Where the symbols take the elements:
vo: Zib->Mig, Nur->Som, Gop->Nur, Siz->Nis, Gem->Bor, Ges->Fis, Nam->Zib, Rek->Zot, Nud->Kiz, Veb->Vev, Lub->Fom, Nev->Riv, Zad->Nev, Zas->Nes, Nit->Bez, Nar->Nir, Guv->Vof, Nuz->Vub, Pov->Nez, Ket->Nit, Vub->Sif, Nis->Zan, Gur->Bev, Sol->Vib, Lov->Lut, Bef->Vif, Vug->Bal, Nes->Bef, Rus->Nim, Sog->Rez, Rar->Lub, Rez->Fiz, Num->Lav, Mim->Kek, Kek->Ges, Kun->Mef, Mav->Kal, Gab->Rar, Riv->Nar, Kep->Kul, Zur->Kan, Pir->Tam, Kul->Mos, Sel->Rir, Kiz->Zas, Reb->Led, Gen->Zad, Nir->Bip, Tam->Feb, Vif->Muv, Bup->Num, Bev->Gel, Kir->Rus, Rir->Reb, Mas->Pud, Fis->Zeg, Dor->Mas, Ses->Ket, Lev->Dad, Nak->Sel, Rin->Mem, Kan->Zof, Vab->Lil, Zev->Bup, Gif->Mev, Mig->Ziz, Fom->Lak, Dit->Veb, Zeg->Ses, Lil->Guv, Bez->Dus, Giz->Vug, Kal->Ros, Dad->Mav, Fiz->Gop, Sev->Rin, Mos->Lov, Vof->Mog, Nas->Pob, Nad->Nak, Zof->Nud, Mev->Gem, Bip->Tun, Gal->Pir, Muv->Gal, Saz->Gif, Sif->Sog, Mef->Sev, Zot->Zur, Feb->Fet, Vib->Mim, Fik->Gur, Zis->Saz, Tun->Zis, Lut->Nad, Vev->Kup, Som->Fon, Nez->Gen, Pud->Kep, Lak->Nam, Ziz->Dit, Bal->Gab, Pob->Dor, Kup->Siz, Lav->Fik, Nim->Poz, Fon->Tum, Tum->Lev, Fet->Zef, Zef->Zev, Mem->Kir, Mog->Sol, Poz->Nuz, Dus->Nas, Gel->Kun, Ros->Vab, Led->Pov, Zan->Rek, Bor->Giz
ki: Zib->Nuz, Nur->Zad, Gop->Gen, Siz->Nur, Gem->Bev, Ges->Lub, Nam->Poz, Rek->Tum, Nud->Ros, Veb->Rez, Lub->Kir, Nev->Tam, Zad->Pir, Zas->Lil, Nit->Mig, Nar->Fet, Guv->Gem, Nuz->Sel, Pov->Vif, Ket->Zib, Vub->Rir, Nis->Som, Gur->Nas, Sol->Vug, Lov->Zur, Bef->Vof, Vug->Mef, Nes->Guv, Rus->Lut, Sog->Led, Rar->Mem, Rez->Pov, Num->Nit, Mim->Gab, Kek->Rar, Kun->Mas, Mav->Tun, Gab->Rin, Riv->Feb, Kep->Zan, Zur->Dad, Pir->Mim, Kul->Rek, Sel->Kiz, Kiz->Vab, Reb->Nes, Gen->Gal, Nir->Zef, Tam->Kek, Vif->Mog, Bup->Ket, Bev->Pob, Kir->Lov, Rir->Zas, Mas->Siz, Fis->Fom, Dor->Kup, Ses->Nam, Lev->Nir, Nak->Nud, Rin->Kul, Kan->Mav, Vab->Gif, Zev->Ses, Gif->Fik, Mig->Vub, Fom->Rus, Dit->Sog, Zeg->Lak, Lil->Mev, Bez->Ziz, Giz->Kun, Kal->Zis, Dad->Bip, Fiz->Nez, Sev->Kep, Mos->Zot, Vof->Bor, Nas->Veb, Nad->Zof, Zof->Kal, Mev->Gur, Bip->Zev, Gal->Vib, Muv->Sol, Saz->Lav, Sif->Reb, Mef->Pud, Zot->Lev, Feb->Ges, Vib->Bal, Fik->Dus, Zis->Num, Tun->Bup, Lut->Kan, Vev->Fiz, Som->Nev, Nez->Muv, Pud->Nis, Lak->Nim, Ziz->Sif, Bal->Sev, Pob->Vev, Kup->Gop, Lav->Bez, Nim->Nad, Fon->Riv, Tum->Nar, Fet->Fis, Zef->Zeg, Mem->Mos, Mog->Giz, Poz->Nak, Dus->Dit, Gel->Dor, Ros->Saz, Led->Bef, Zan->Fon, Bor->Gel
te: Zib->Kal, Nur->Vug, Gop->Giz, Siz->Sol, Gem->Sog, Ges->Rek, Nam->Mav, Rek->Kek, Nud->Ket, Veb->Guv, Lub->Tum, Nev->Sev, Zad->Mef, Zas->Bez, Nit->Nud, Nar->Mem, Guv->Dit, Nuz->Zis, Pov->Bev, Ket->Zof, Vub->Saz, Nis->Vib, Gur->Reb, Sol->Kup, Lov->Fet, Bef->Nas, Vug->Gop, Nes->Dus, Rus->Nir, Sog->Mev, Rar->Fon, Rez->Gem, Num->Nak, Mim->Nis, Kek->Zan, Kun->Nez, Mav->Lak, Gab->Som, Riv->Rin, Kep->Pir, Zur->Fis, Pir->Pud, Kul->Tam, Sel->Num, Kiz->Nit, Reb->Fik, Gen->Kun, Nir->Kir, Tam->Kep, Vif->Pob, Bup->Nad, Bev->Led, Kir->Nar, Rir->Lav, Mas->Muv, Fis->Zot, Dor->Vif, Ses->Kan, Lev->Lub, Nak->Bup, Rin->Nev, Kan->Zeg, Vab->Mig, Zev->Lut, Gif->Vub, Mig->Ros, Fom->Lev, Dit->Lil, Zeg->Zur, Lil->Ziz, Bez->Kiz, Giz->Fiz, Kal->Nam, Dad->Fom, Fiz->Bor, Sev->Zad, Mos->Feb, Vof->Veb, Nas->Nes, Nad->Zev, Zof->Ses, Mev->Sif, Bip->Rus, Gal->Mas, Muv->Dor, Saz->Nuz, Sif->Gif, Mef->Gen, Zot->Ges, Feb->Kul, Vib->Siz, Fik->Rir, Zis->Poz, Tun->Nim, Lut->Zef, Vev->Vof, Som->Bal, Nez->Gel, Pud->Gal, Lak->Dad, Ziz->Vab, Bal->Nur, Pob->Bef, Kup->Mog, Lav->Sel, Nim->Bip, Fon->Gab, Tum->Rar, Fet->Mos, Zef->Lov, Mem->Riv, Mog->Vev, Poz->Tun, Dus->Zas, Gel->Pov, Ros->Zib, Led->Gur, Zan->Mim, Bor->Rez
da: Zib->Zis, Nur->Mef, Gop->Kun, Siz->Vug, Gem->Led, Ges->Tum, Nam->Tun, Rek->Rar, Nud->Zib, Veb->Gem, Lub->Nar, Nev->Kep, Zad->Pud, Zas->Ziz, Nit->Ros, Nar->Mos, Guv->Sog, Nuz->Num, Pov->Pob, Ket->Kal, Vub->Lav, Nis->Bal, Gur->Nes, Sol->Gop, Lov->Fis, Bef->Veb, Vug->Gen, Nes->Dit, Rus->Zef, Sog->Gur, Rar->Riv, Rez->Bev, Num->Nud, Mim->Som, Kek->Fon, Kun->Muv, Mav->Nim, Gab->Nev, Riv->Kul, Kep->Mim, Zur->Fom, Pir->Nis, Kul->Kek, Sel->Nit, Kiz->Mig, Reb->Dus, Gen->Mas, Nir->Lov, Tam->Zan, Vif->Vev, Bup->Zof, Bev->Bef, Kir->Fet, Rir->Bez, Mas->Sol, Fis->Lev, Dor->Mog, Ses->Mav, Lev->Kir, Nak->Ket, Rin->Tam, Kan->Lak, Vab->Vub, Zev->Kan, Gif->Rir, Mig->Saz, Fom->Nir, Dit->Mev, Zeg->Dad, Lil->Sif, Bez->Vab, Giz->Nez, Kal->Poz, Dad->Rus, Fiz->Gel, Sev->Pir, Mos->Ges, Vof->Rez, Nas->Guv, Nad->Ses, Zof->Nam, Mev->Reb, Bip->Lut, Gal->Siz, Muv->Kup, Saz->Sel, Sif->Fik, Mef->Gal, Zot->Lub, Feb->Rek, Vib->Nur, Fik->Zas, Zis->Nak, Tun->Nad, Lut->Zeg, Vev->Bor, Som->Sev, Nez->Dor, Pud->Vib, Lak->Bip, Ziz->Gif, Bal->Zad, Pob->Vof, Kup->Giz, Lav->Kiz, Nim->Zev, Fon->Rin, Tum->Mem, Fet->Zot, Zef->Zur, Mem->Feb, Mog->Fiz, Poz->Bup, Dus->Lil, Gel->Vif, Ros->Nuz, Led->Nas, Zan->Gab, Bor->Pov
va: Zib->Bup, Nur->Mas, Gop->Dor, Siz->Kun, Gem->Nes, Ges->Riv, Nam->Zev, Rek->Rin, Nud->Poz, Veb->Gur, Lub->Feb, Nev->Nis, Zad->Siz, Zas->Vub, Nit->Zis, Nar->Rek, Guv->Reb, Nuz->Ket, Pov->Veb, Ket->Tun, Vub->Nit, Nis->Mef, Gur->Lil, Sol->Nez, Lov->Lub, Bef->Sog, Vug->Muv, Nes->Sif, Rus->Fis, Sog->Dus, Rar->Tam, Rez->Nas, Num->Kal, Mim->Zad, Kek->Nev, Kun->Mog, Mav->Lut, Gab->Pir, Riv->Zan, Kep->Bal, Zur->Kir, Pir->Nur, Kul->Gab, Sel->Zib, Kiz->Nuz, Reb->Ziz, Gen->Kup, Nir->Zot, Tam->Som, Vif->Rez, Bup->Mav, Bev->Guv, Kir->Ges, Rir->Mig, Mas->Giz, Fis->Nar, Dor->Bor, Ses->Bip, Lev->Mos, Nak->Nam, Rin->Mim, Kan->Rus, Vab->Sel, Zev->Dad, Gif->Kiz, Mig->Num, Fom->Fet, Dit->Fik, Zeg->Nir, Lil->Rir, Bez->Saz, Giz->Vif, Kal->Nad, Dad->Lov, Fiz->Pob, Sev->Vib, Mos->Rar, Vof->Led, Nas->Mev, Nad->Lak, Zof->Nim, Mev->Zas, Bip->Zur, Gal->Gop, Muv->Fiz, Saz->Nud, Sif->Bez, Mef->Sol, Zot->Mem, Feb->Fon, Vib->Gen, Fik->Vab, Zis->Zof, Tun->Kan, Lut->Fom, Vev->Bev, Som->Pud, Nez->Vev, Pud->Vug, Lak->Zef, Ziz->Lav, Bal->Gal, Pob->Gem, Kup->Gel, Lav->Ros, Nim->Zeg, Fon->Kep, Tum->Kul, Fet->Tum, Zef->Lev, Mem->Kek, Mog->Pov, Poz->Ses, Dus->Gif, Gel->Vof, Ros->Nak, Led->Dit, Zan->Sev, Bor->Bef
zu: Zib->Nud, Nur->Vib, Gop->Sol, Siz->Gal, Gem->Veb, Ges->Mos, Nam->Zof, Rek->Feb, Nud->Num, Veb->Bef, Lub->Zot, Nev->Gab, Zad->Bal, Zas->Fik, Nit->Sel, Nar->Lub, Guv->Nas, Nuz->Ros, Pov->Bor, Ket->Nak, Vub->Vab, Nis->Pir, Gur->Sog, Sol->Mas, Lov->Nir, Bef->Bev, Vug->Siz, Nes->Gur, Rus->Dad, Sog->Guv, Rar->Rek, Rez->Vof, Num->Nuz, Mim->Kep, Kek->Kul, Kun->Gop, Mav->Ses, Gab->Zan, Riv->Rar, Kep->Nev, Zur->Zef, Pir->Sev, Kul->Riv, Sel->Saz, Kiz->Lav, Reb->Mev, Gen->Vug, Nir->Fom, Tam->Rin, Vif->Gel, Bup->Poz, Bev->Rez, Kir->Lev, Rir->Gif, Mas->Gen, Fis->Lov, Dor->Nez, Ses->Nad, Lev->Fis, Nak->Zis, Rin->Fon, Kan->Zev, Vab->Bez, Zev->Nim, Gif->Ziz, Mig->Kiz, Fom->Zur, Dit->Nes, Zeg->Lut, Lil->Dus, Bez->Rir, Giz->Kup, Kal->Ket, Dad->Zeg, Fiz->Mog, Sev->Som, Mos->Nar, Vof->Pob, Nas->Led, Nad->Tun, Zof->Bup, Mev->Dit, Bip->Lak, Gal->Mef, Muv->Kun, Saz->Mig, Sif->Lil, Mef->Nur, Zot->Fet, Feb->Mem, Vib->Pud, Fik->Sif, Zis->Zib, Tun->Nam, Lut->Bip, Vev->Vif, Som->Mim, Nez->Giz, Pud->Zad, Lak->Kan, Ziz->Zas, Bal->Nis, Pob->Pov, Kup->Muv, Lav->Vub, Nim->Mav, Fon->Kek, Tum->Ges, Fet->Kir, Zef->Rus, Mem->Tum, Mog->Dor, Poz->Kal, Dus->Reb, Gel->Fiz, Ros->Nit, Led->Gem, Zan->Tam, Bor->Vev

In the rows, 149 means zero.

The rows follow the links: the fewer symbols apart two elements are, the more alike their rows tend to be.

Each row is also shifted at random along 11 hidden directions that mean nothing.

Rows with their elements:
[ 130  156  152  130  135  153  152  142  135  119  139  187  147  170  154  147  127  124  164  194  148  176  145  137  165  172  136  161  160  126  150  138  201  195  127  148  171  142  156  131  148  175  168  164  134  144  165  139  192  176  136  142  106] -> Sif
[ 132  154  146  161  141  153  145  159  130  131  155  177  162  185  152  155  186  153  160  150  145  152  145  145  131  186  149  158  148  172  154  139  168  199  151  147  179  149  146  177  138  177  156   93  130  142  131  177  175  161  146  149  101] -> Dus
[ 143  137  147  170  151  156  149  158  158  179  174  111  190  148  144  175  158  186  135  114  161  166  164  143  118  148  165  149  134  157  148  161  105  130  184  148  139  162  159  132  157  131  153  138  138  143  119  145  146  143  159  141  142] -> Pud
[ 184  140  128  138  146  134  168  157  159  164  125  132  210  152  160  161  170  127  109  139  169  140  140  145   99  172  127  151  149  152  108  138  132  152  182  154  147  159  132   93  138  119  155  118  174  157  114  141  187  116  174  181  117] -> Kir
[ 175  148  152  139  150  105  176  153  168  186  137  128  140   90  145  139  142  124   94  183  156  152  143  144  135  158  125  152  156  123  138  158  178  132  163  127  133  170  158  126  143  117  171  167  178  158  178  158  146  134  154  156  201] -> Nir
[ 194  134  114  164  174  144  158  157  138  116  168  132  174  161  155  144  186  149  164  121  136  130  141  163  147  154  158  120  152  185  129  156   98  174  166  154  139  118  111  148  155  135  144  120  155  117  128  169  125  127  166  141  138] -> Mos
[ 232  178  164  167  153  181  157  141  146  167  164  161  146  179  149  175  143  176  129  138  157  175  168  140  148  155  168  170  146  137  181  154  171  119  130  161  166  173  166  172  138  158  134  134  112  169  139  150  164  169  141  151  139] -> Zas
[ 181  176  147  158  178  163  148  163  151  188  130  129  164  109  162  169  154  174  116  139  163  161  164  137  168  156  158  142  147  134  219  159  127  152  150  153  155  180  161  145  151  147  169  137   97  122  142  165  121  171  139  105  160] -> Ziz
[ 213  188  145  142  170  165  167  147  137  152  146  185  111  185  156  167  171  226  136  101  146  151  146  168  145  165  220  149  148  107  203  145  177  119  148  160  145  161  160  241  137  175  131  138  129  148  156  220  162  170  155  146  162] -> Tun
[ 126  162  174  115  123  127  145  144  169  163   94  165  132  100  146  142  106  103  138  194  174  138  152  144  179  156  117  166  147  122  137  138  188  138  122  164  164  143  173  118  155  160  155  188  160  196  189  129  157  143  117  150  153] -> Veb
[ 167  172  137  141  165  138  144  171  157  173  102  154  176  136  168  156  160  113  132  150  162  129  151  135  158  199  131  145  138  191  182  137  172  179  129  153  168  164  160  135  150  147  155   77  127  141  125  165  142  151  148  151  105] -> Vab
[ 107  160  192  152  172  175  101  140  137  127  139  175  111  130  157  159  137  181  174  150  125  130  132  158  198  148  185  125  155  166  217  159  161  151  118  137  138  164  188  219  150  161  133  127  137  147  154  154  124  193  157  131  142] -> Nad
[ 123  146  180  182  152  142  152  124  116   84  235  136  145  159  139  137  150  148  186  180  102  144  128  150  176  138  153  149  183  207  144  152  153  164  121  119  139  132  132  154  144  144  131  168  156  144  158  127  143  164  145  119  179] -> Kal
[ 167  136  135  155  125  137  169  155  140  114  162  195  127  166  141  114  168  144  174  168  140  167  157  175  116  169  150  158  156  114  135  145  174  209  157  139  172  118  126  180  148  187  178  165  145  156  209  177  184  156  131  154  151] -> Kup
[ 196  135  133  145  161  152  153  153  168  153  134  160  122  153  149  156  123  151  159  139  155  187  164  148  145  149  162  146  142  118  157  162  163  176  140  146  136  149  175  143  170  131  172  156  144  130  161  151  132  179  160  150  120] -> Som
[ 190  148  185  153  162  155  145  135  159  157  155  125  160  123  152  167  110  150  133  164  152  156  148  146  167  139  157  147  158  151  161  164  155  127  126  138  126  163  181  123  158  114  143  169  154  166  147  113  136  164  163  143  158] -> Lev
[ 153  174  145  163  152  162  171  153  154  153  151  118  211  119  175  138  131  135  147  160  166  140  167  162  183  145  139  143  147  156  158  145  110  156  128  174  151  120  120   84  158  165  154  205  124  160  176  123  134  121  123  107  175] -> Pov
[ 102  170  152  132  141  158  133  135  144  147  128  167  125  173  151  144  139  157  165  130  143  130  133  144  165  135  152  159  145  155  146  123  167  116  120  162  149  157  149  167  138  164  119  150  160  164  139  147  150  151  143  168  141] -> Mig
[  76  154  172  167  118  144  146  132  137  144  208  138  129  173  121  146  159  193  171  117  132  138  146  152  121  117  165  177  151  164  129  133  133   89  156  145  151  155  135  180  137  162  112  176  158  180  150  145  161  141  124  150  199] -> Gem
[ 144  139  172  184  168  148  150  136  145  181  211   93  119  101  128  140  142  204  122  142  117  180  148  138  154  106  165  140  163  135  188  174  134  100  163   99  112  188  163  175  145  116  158  184  139  119  165  148  102  180  154  123  239] -> Zeg
[ 113  135  108  135  139  114  153  164  148  152  153  152  122  173  130  131  174  122  167  139  152  128  156  148  113  142  138  138  136  151  111  144  142  139  162  153  164  134  119  159  154  155  140  127  162  141  135  171  144  121  138  160  176] -> Giz
[ 117  171  135  120  134  133  175  150  133  143  126  172  153  155  155  140  155  162  148  167  164  160  145  155  151  166  156  157  158   89  146  126  180  176  153  160  169  132  137  151  146  193  172  192  135  144  181  187  185  152  125  126  156] -> Mev
[  70  135  135  137  146  107  141  158  151  187  174  100  111  122  115  147  152  164  145  135  153  133  161  136  123  103  154  129  143  129  145  160  114   81  178  134  143  164  140  154  164  132  137  170  149  131  133  157  115  133  133  122  249] -> Muv
[ 238  133  204  203  116  204  124  111  144  111  189  153  167  158  132  145  135  143  165  161  136  165  156  155  153  113  118  192  170  172  115  153  113  144  124  156  173  147  136  134  133  147  131  165  140  218  167   69  161  167  128  170  117] -> Nas
[ 130  163   44   78  175  137  176  148  137  130   78  140  128  189  162  147  149  138  171   95  163  139  127  125  189  111  136  140  151  109  108  110  113  157  149  198  133  121   94   82  159  137  146  189  154   58   97  176  110  126  155  126  115] -> Ros
[  99  166  108  141  150  141  162  158  137  155  147  133  168  153  156  137  184  139  141  129  149  116  141  142  136  138  131  142  148  163  139  129  105  127  167  168  159  154   95  124  136  156  134  140  147  132  120  155  151  110  138  143  179] -> Gif
[ 154  153   97  134  154  144  157  163  164  174  129  128  159  176  150  160  151  104  147  123  173  132  163  126  146  135  124  148  123  176  109  143  119  116  144  189  158  142  122   94  160  132  127  122  152  139   93  137  125  105  145  159  133] -> Bor
[ 154  159  174  188  163  155  131  148  143  150  153  139  142  113  152  141  184  164  146  146  131  122  135  156  179  149  146  147  151  199  172  151  133  167  132  141  151  158  149  194  137  150  145  111  148  153  154  174   97  157  145  135  159] -> Nuz
[ 105  132  128  173  154  118  167  170  144  114  191  152  183  170  157  128  175  134  194  148  130  144  150  165  129  198  163  130  142  214  140  145  159  230  143  123  145  111  138  150  166  157  165  115  157  124  158  178  147  145  157  136  127] -> Pir
[ 139  156  134  108  154  125  189  147  149  161  154  120  164  140  155  140   97  147  136  175  164  167  164  150  163  139  165  129  156   89  159  152  171  123  154  140  120  122  149   98  168  147  161  248  140  120  176  139  160  137  145  114  215] -> Kek
[ 166  139  155  200  123  144  173  151  147  163  226  136  178  174  132  138  170  154  139  153  139  186  168  145   87  166  140  173  146  167  124  153  159  145  162  126  167  159  134  146  138  155  156  133  140  177  160  141  189  147  137  172  165] -> Vif

Where do the symbols, taken in turn from left to right, take each start?
Answer with the element's name.
[ 156  123  157  179  135  170  154  141  152  124  174  153  165  132  150  134  144  169  162  154  138  186  153  168  137  140  148  156  157  120  135  158  120  189  166  143  142  136  139  132  152  155  181  193  151  156  196  129  163  163  146  146  134]
ki te va va vo ki vo zu da ki: Zan
[ 135  160  152  138  135  120  157  153  144  177  134  145  137  123  134  151  162  165  125  161  164  157  150  143  136  158  146  159  152  106  149  140  170  143  162  143  169  162  157  162  145  165  167  158  137  157  167  184  159  158  127  133  176]
ki zu te vo va va zu vo: Led
[ 155  127  146  192  141  172  140  149  156  136  172  163  129  139  146  127  187  176  161  120  130  146  149  181  115  126  156  151  141  146  134  161   97  164  173  151  145  148  122  193  139  155  156  143  170  169  181  159  137  141  152  171  159]
ki vo vo zu te va va va vo va da: Pir
[ 178  132  176  181  153  173  119  140  151  142  189  139  137  164  135  158  114  138  182  161  141  172  173  140  166  126  151  145  146  178  162  174  147  147  106  138  156  149  174  148  169  137  139  138  121  157  141  103  118  186  144  138  139]
va ki vo ki te va va: Pob
[ 115  174  173  133  133  144  148  136  149  170  154  152  135  150  142  152  118  137  134  170  154  148  149  133  154  141  141  163  150  139  152  139  189   84  123  150  157  172  162  140  140  156  124  166  148  187  149  121  177  149  132  164  180]
da da da zu zu vo da da ki zu va: Zas
[ 259  148  125  154  150  161  195  156  149  159  164  140  199  181  160  149  156  164  116  136  163  179  172  159  110  168  162  153  149  114  149  156  146  156  184  148  144  135  130  130  144  149  164  168  128  135  154  158  187  132  162  157  149]
da va da da va vo ki zu ki va vo: Rar
[  83  120  126  130  145  131  119  167  148  132  135  154  131  166  135  151  161  116  187  141  147  122  151  140  135  144  136  134  137  184  133  150  124  172  164  149  158  135  144  148  167  144  142  108  154  120  109  144  132  137  150  146  124]
te ki zu va vo va da te va: Vof
[ 206  131  136  141  167  157  140  151  155  144  118  113  231  142  168  168  139  102  136  153  170  133  145  138  157  156  118  123  151  183  116  152  102  163  152  164  146  137  137   58  161  110  148  118  152  143   96   98  147  126  176  157   89]
te ki vo da da va va ki ki: Mos
[ 129  164  151   88  170  129  125  160  158  172   73  173  125  145  157  189  123  126  133  162  172  141  136  119  171  185  155  133  141  140  184  144  214  145  129  152  151  178  210  152  159  135  148   93  145  131  104  166  155  174  168  154   94]
va zu ki zu da da ki: Nam
[ 134  157  176  143  154  121  148  134  140  131  165  151   95  131  135  142  125  136  160  189  129  156  132  136  199  146  146  155  163  160  148  151  211  150  103  127  140  146  176  169  152  143  147  169  162  146  173  161  120  176  139  129  174]
ki ki vo vo vo ki da: Bef
[  56  143  181  148  144  158  127  148  149  137  163  159  141  151  157  137  127  155  178  160  138  125  149  171  155  140  176  130  142  166  180  156  160  147  136  133  128  136  168  178  156  165  134  172  159  157  165  131  148  148  154  141  177]
va da va te ki zu te vo ki da va: Vib
[ 110  160  200  157  156  169  132  148  155  157  132  154  183  117  174  164  137  180  137  156  152  138  138  168  155  168  177  144  150  156  200  152  157  170  143  136  130  165  189  162  145  150  158  151  150  166  162  143  156  166  167  136  136]
da te te ki da vo zu va zu: Fet
[ 206  159  157  169  157  146  189  141  139  120  197  161  153  184  160  132  142  158  160  162  124  172  147  163  156  177  173  159  162  166  161  149  206  185  121  122  130  127  151  170  144  152  153  170  151  139  184  168  158  165  158  145  154]
vo vo va te va zu ki ki da zu: Kan
[ 173  126  143  144  138  138  144  159  158  156  137  156  127  138  131  157  156  145  144  149  157  160  166  146  124  150  142  157  144  128  146  163  139  160  181  145  160  150  159  157  157  144  167  140  140  142  153  155  151  150  144  148  143]
ki da vo vo vo vo ki va te va vo: Mem
[ 189  123  155  162  144  157  146  148  147  134  168  162  142  153  143  137  156  144  145  162  133  162  151  158  136  157  147  143  150  146  144  168  154  166  171  131  145  139  152  175  145  148  159  139  154  146  165  148  162  151  161  168  141]
zu vo te da te vo va: Feb
[ 148  165  149  143  131  117  176  154  156  155  150  160  132  135  140  141  147  147  147  158  154  158  157  150  145  172  149  172  147  136  147  138  184  156  143  146  160  141  152  153  152  166  159  171  145  165  189  176  160  148  120  137  167]
te te vo zu te vo va zu: Bef
[ 133  141  147  119  161  175  123  162  158  163   70  167  164  112  175  160  139  156  130  153  170  144  146  159  170  159  154  122  137  101  186  158  130  180  179  162  140  148  172  150  153  161  178  151  138  127  152  154  150  150  166  142  109]
zu va zu va te te vo ki: Tam
